Here is a tiny trained network, its code and every weight. The questions are about switching its units off for an input and a class, where a switched-off unit gives its printed mean instead of its output.

import numpy as np


def w(rows, s, z=0):
    codes = np.array(rows[::2]) - 128.0
    scale = np.full(codes.shape[1], s)
    scale[-1] = z or s
    return codes * scale


def norm(h):
    return h / np.sqrt((h * h).mean(-1, keepdims=True) + 1e-5)


def f(y):
    return y / 2 * (1 + np.tanh(0.7978845608 * (y + 0.044715 * y**3)))


def log_softmax(a):
    a = a - a.max(-1, keepdims=True)
    return a - np.log(np.exp(a).sum(-1, keepdims=True))


def net(x, mask):
    res = np.array(x, float).reshape(1, 5) / 4 @ E
    u = 0
    for l in range(2):
        y = f(norm(res) @ A[l][:, :-1].T + A[l][:, -1])
        res = res + np.where(mask[u : u + 9], y, B[l][:, -1]) @ B[l][:, :-1]
        u += 9
    return log_softmax(norm(res)[-1] @ U[:, :-1].T + U[:, -1])


A, B = {}, {}
E = w([
[39,193,196],'x0',
[154,2,157],'x1',
[209,116,121],'x2',
[34,79,88],'x3',
[119,126,20],'x4',
],0.0083)
A[0] = w([
[248,137,44,111],'0.n1',
[61,135,18,40],'0.n2',
[90,157,110,222],'0.n3',
[156,94,158,48],'0.n4',
[138,120,125,31],'0.n5',
[49,44,112,33],'0.n6',
[152,80,254,67],'0.n7',
[86,245,172,2],'0.n8',
[179,103,244,101],'0.n9',
],0.0095,0.0064)
B[0] = w([
[234,151,76,221],'0.n1',
[175,86,185,175],'0.n2',
[173,159,85,255],'0.n3',
[125,149,143,109],'0.n4',
[2,232,205,90],'0.n5',
[144,36,59,148],'0.n6',
[220,69,179,185],'0.n7',
[98,210,40,167],'0.n8',
[179,10,158,198],'0.n9',
],0.007,0.0043)
A[1] = w([
[105,210,251,255],'1.n1',
[49,48,145,134],'1.n2',
[179,55,90,121],'1.n3',
[169,109,40,189],'1.n4',
[146,221,132,172],'1.n5',
[37,111,93,128],'1.n6',
[214,127,43,159],'1.n7',
[164,173,15,24],'1.n8',
[77,60,20,191],'1.n9',
],0.014,0.0075)
B[1] = w([
[144,46,16,228],'1.n1',
[125,101,207,175],'1.n2',
[144,159,88,218],'1.n3',
[155,230,184,251],'1.n4',
[75,177,88,200],'1.n5',
[49,101,81,170],'1.n6',
[186,173,153,255],'1.n7',
[99,195,148,185],'1.n8',
[81,155,247,251],'1.n9',
],0.013,0.0084)
U = w([
[131,186,110,151],'0',
[143,2,147,95],'1',
[191,101,140,125],'2',
[51,126,18,147],'3',
[28,80,197,140],'4',
[66,186,137,2],'5',
[153,181,150,175],'6',
],0.027,0.0087)

Each question gives the input, the list of numbers given to net, and the class t.
The units are the neurons (one row each of A and B). Each row of codes is followed by its name. A weight is (code - 128) times the scale printed after its matrix; where a second scale follows, it is the last column's (A, B and U).
mask holds one flag per neuron, layer by layer. A switched-off neuron (its flag False) gives its mean, the last column of its row in B, instead of its output. The means were averaged over made-up inputs and are rounded, as every weight is.
A unit's drop is (log p(t) with every unit on - log p(t) with that unit switched off) / (log p(t) with every unit on - log p(t) with every unit switched off).
The circuit of an input: a set's keep is (log p(t) with only the set's units on - log p(t) with every unit switched off) / (log p(t) with every unit on - log p(t) with every unit switched off). Starting from the 12 units with the biggest drops (on a tie, the unit counted first), units are removed one at a time, each time the one whose removal leaves the highest keep (on an exact tie, the one counted first), for as long as the keep stays at least 0.8.
circuit, biggest first: the units of the circuit, biggest drop first
unit that matters most: the unit with the biggest drop
top k neurons: the k neurons with the biggest drops, biggest first
top k neurons in layer l: the k neurons of layer l with the biggest drops, biggest first
drop when u is switched off: that unit's drop, to one decimal
input [0,3,4,5,1], class 4: circuit, biggest first	(1.n9)
input [1,0,-3,-3,-1], class 3: circuit, biggest first	(0.n1 1.n1)
input [-2,-4,3,1,-7], class 1: circuit, biggest first	(1.n4 0.n1 1.n1)
input [-4,4,-4,0,-3], class 1: circuit, biggest first	(0.n1 0.n3 1.n4)
input [8,2,-5,-4,-6], class 1: top 2 neurons	(1.n1 0.n9)
input [4,2,0,-8,-1], class 2: circuit, biggest first	(0.n9 1.n9)
input [5,-2,5,6,2], class 4: top 2 neurons	(0.n1 1.n9)
input [-2,0,-7,3,-6], class 1: top 3 neurons in layer 0	(0.n8 0.n7 0.n1)
input [3,-6,-8,8,3], class 4: top 2 neurons	(1.n9 1.n3)
input [1,6,-8,6,-8], class 1: top 2 neurons in layer 0	(0.n7 0.n8)
input [4,5,3,-5,1], class 2: drop when 0.n3 is switched off	-0.2
input [6,2,6,2,1], class 2: drop when 1.n6 is switched off	0.2
input [-1,4,-6,-2,-3], class 1: drop when 0.n3 is switched off	0.0
input [-6,7,1,6,0], class 6: drop when 1.n4 is switched off	0.2
input [-1,1,5,-2,-8], class 1: unit that matters most	1.n4
